Below are the code and all the weights of a small trained network. Each question names an input and a class and asks about switching units off, where a switched-off unit gives its printed mean instead of its output.

import numpy as np


def w(rows, s, z=0):
    codes = np.array(rows[::2]) - 128.0
    scale = np.full(codes.shape[1], s)
    scale[-1] = z or s
    return codes * scale


def norm(h):
    return h / np.sqrt((h * h).mean(-1, keepdims=True) + 1e-5)


def f(y):
    return np.maximum(y, 0)


def log_softmax(a):
    a = a - a.max(-1, keepdims=True)
    return a - np.log(np.exp(a).sum(-1, keepdims=True))


def net(x, mask):
    res = np.array(x, float).reshape(1, 5) / 4 @ E
    u = 0
    for l in range(3):
        y = f(norm(res) @ A[l][:, :-1].T + A[l][:, -1])
        res = res + np.where(mask[u : u + 9], y, B[l][:, -1]) @ B[l][:, :-1]
        u += 9
    return log_softmax(norm(res)[-1] @ U[:, :-1].T + U[:, -1])


A, B = {}, {}
E = w([
[129,116,144,115,167,131,90,131],'x0',
[115,133,117,139,119,132,133,130],'x1',
[47,57,128,87,153,119,218,156],'x2',
[161,197,100,119,182,151,179,140],'x3',
[197,77,122,142,139,135,137,254],'x4',
],0.0094)
A[0] = w([
[88,158,179,119,88,89,97,41,6],'L0N0',
[98,2,104,168,55,103,71,76,40],'L0N1',
[168,110,154,77,116,182,116,116,121],'L0N2',
[148,115,166,164,96,124,104,200,108],'L0N3',
[195,161,115,151,79,112,74,106,94],'L0N4',
[147,161,190,174,62,56,64,107,45],'L0N5',
[116,117,162,142,129,125,54,122,89],'L0N6',
[102,91,152,74,57,90,84,173,36],'L0N7',
[136,127,51,145,106,52,140,105,102],'L0N8',
],0.0095,0.0023)
B[0] = w([
[132,119,41,148,78,2,104,119,248],'L0N0',
[130,36,229,211,131,142,188,130,251],'L0N1',
[107,150,97,184,62,122,207,120,155],'L0N2',
[165,88,43,130,80,66,62,34,235],'L0N3',
[101,95,153,88,186,252,130,151,254],'L0N4',
[152,64,149,115,182,245,70,114,241],'L0N5',
[179,141,120,215,128,130,223,87,194],'L0N6',
[112,118,205,182,128,77,189,58,201],'L0N7',
[185,127,194,143,121,123,123,113,154],'L0N8',
],0.0076,0.0053)
A[1] = w([
[93,77,94,78,188,167,151,77,154],'L1N0',
[113,134,59,136,138,27,110,64,90],'L1N1',
[135,60,76,120,72,140,79,76,1],'L1N2',
[154,254,110,73,205,147,180,148,88],'L1N3',
[108,255,70,96,169,102,128,180,99],'L1N4',
[194,26,80,188,100,128,109,236,68],'L1N5',
[92,94,113,60,122,96,171,118,21],'L1N6',
[132,132,73,143,102,117,66,30,116],'L1N7',
[75,42,165,121,133,119,169,57,199],'L1N8',
],0.0088,0.0024)
B[1] = w([
[98,175,126,105,50,85,128,162,188],'L1N0',
[152,150,89,111,97,30,76,120,177],'L1N1',
[140,154,116,99,224,82,175,116,185],'L1N2',
[91,87,254,237,79,89,110,45,198],'L1N3',
[155,13,197,151,128,83,192,67,173],'L1N4',
[171,135,79,115,98,53,88,118,254],'L1N5',
[67,160,98,154,182,165,92,165,162],'L1N6',
[147,238,142,124,114,121,83,188,201],'L1N7',
[116,217,94,40,116,84,148,172,249],'L1N8',
],0.0078,0.0086)
A[2] = w([
[119,103,175,154,119,136,112,94,113],'L2N0',
[98,176,147,139,120,129,140,129,72],'L2N1',
[176,59,80,124,139,122,125,170,93],'L2N2',
[105,69,193,169,151,128,122,110,36],'L2N3',
[76,129,109,67,96,145,156,174,20],'L2N4',
[62,94,95,123,133,138,139,176,95],'L2N5',
[145,134,100,155,138,254,112,112,8],'L2N6',
[93,192,135,139,110,133,106,120,174],'L2N7',
[83,127,156,87,126,102,146,145,70],'L2N8',
],0.017,0.0018)
B[2] = w([
[86,82,162,106,85,140,218,222,215],'L2N0',
[208,88,74,168,94,103,117,178,175],'L2N1',
[12,198,104,70,105,52,117,76,254],'L2N2',
[84,89,171,183,72,150,229,118,227],'L2N3',
[207,135,148,186,177,223,108,92,190],'L2N4',
[178,167,100,126,171,232,48,125,175],'L2N5',
[146,187,135,118,229,254,152,180,207],'L2N6',
[88,37,54,52,132,79,108,150,206],'L2N7',
[202,144,161,142,191,239,83,141,213],'L2N8',
],0.008,0.0077)
U = w([
[121,150,79,108,91,42,103,138,255],'0',
[113,77,200,177,69,127,211,146,83],'1',
[156,155,133,135,161,254,117,166,91],'2',
],0.015,0.00067)

Each question gives the input, the list of numbers given to net, and the class t.
The units are the neurons (one row each of A and B). Each row of codes is followed by its name. A weight is (code - 128) times the scale printed after its matrix; where a second scale follows, it is the last column's (A, B and U).
mask holds one flag per neuron, layer by layer. A switched-off neuron (its flag False) gives its mean, the last column of its row in B, instead of its output. The means were averaged over made-up inputs and are rounded, as every weight is.
A unit's drop is (log p(t) with every unit on - log p(t) with that unit switched off) / (log p(t) with every unit on - log p(t) with every unit switched off).
The circuit of an input: a set's keep is (log p(t) with only the set's units on - log p(t) with every unit switched off) / (log p(t) with every unit on - log p(t) with every unit switched off). Starting from the 12 units with the biggest drops (on a tie, the unit counted first), units are removed one at a time, each time the one whose removal leaves the highest keep (on an exact tie, the one counted first), for as long as the keep stays at least 0.8.
circuit, biggest first: the units of the circuit, biggest drop first
most important unit: the unit with the biggest drop
k most important neurons: the k neurons with the biggest drops, biggest first
k most important neurons of layer l: the k neurons of layer l with the biggest drops, biggest first
drop when u is switched off: that unit's drop, to one decimal
input [4,5,1,-7,8], class 0: 4 most important neurons -> (L0N3 L1N5 L1N3 L1N8)
input [8,8,-5,-8,1], class 1: circuit, biggest first -> (L0N1)
input [3,3,6,-1,-4], class 2: 2 most important neurons -> (L0N3 L2N4)
input [-8,-3,8,0,-6], class 2: 3 most important neurons -> (L2N4 L0N3 L2N8)
input [-2,6,0,7,-5], class 1: circuit, biggest first -> (L0N3 L1N3)
input [2,7,-1,2,1], class 1: 2 most important neurons -> (L0N0 L0N1)
input [5,-4,1,-8,-6], class 1: 4 most important neurons -> (L0N1 L0N3 L1N5 L0N7)
input [3,-8,8,3,-7], class 2: 4 most important neurons -> (L2N8 L2N4 L0N3 L1N5)
input [-6,3,-8,-8,-2], class 1: 4 most important neurons -> (L0N1 L2N3 L2N0 L0N0)
input [-3,8,-8,7,-6], class 2: 2 most important neurons -> (L0N4 L0N5)
input [3,0,-5,4,5], class 0: 3 most important neurons -> (L0N3 L1N5 L0N5)
input [1,-6,-8,3,-7], class 2: 2 most important neurons -> (L0N5 L0N4)
input [-8,-2,-8,-6,7], class 2: 4 most important neurons -> (L0N5 L0N4 L0N0 L2N6)
input [-4,-3,5,3,4], class 2: most important unit -> L0N0
input [5,-6,-8,1,-6], class 2: 2 most important neurons -> (L0N5 L0N4)
input [-5,-8,-7,8,7], class 1: 4 most important neurons -> (L1N3 L0N5 L0N0 L1N8)
input [-2,5,7,-5,1], class 2: 2 most important neurons of layer 1 -> (L1N8 L1N3)
input [-8,-3,5,-4,-7], class 0: drop when L0N0 is switched off -> 4.1
input [8,2,-1,-7,1], class 1: drop when L0N1 is switched off -> 0.7
input [-7,-5,-6,7,-3], class 1: drop when L1N3 is switched off -> 1.9
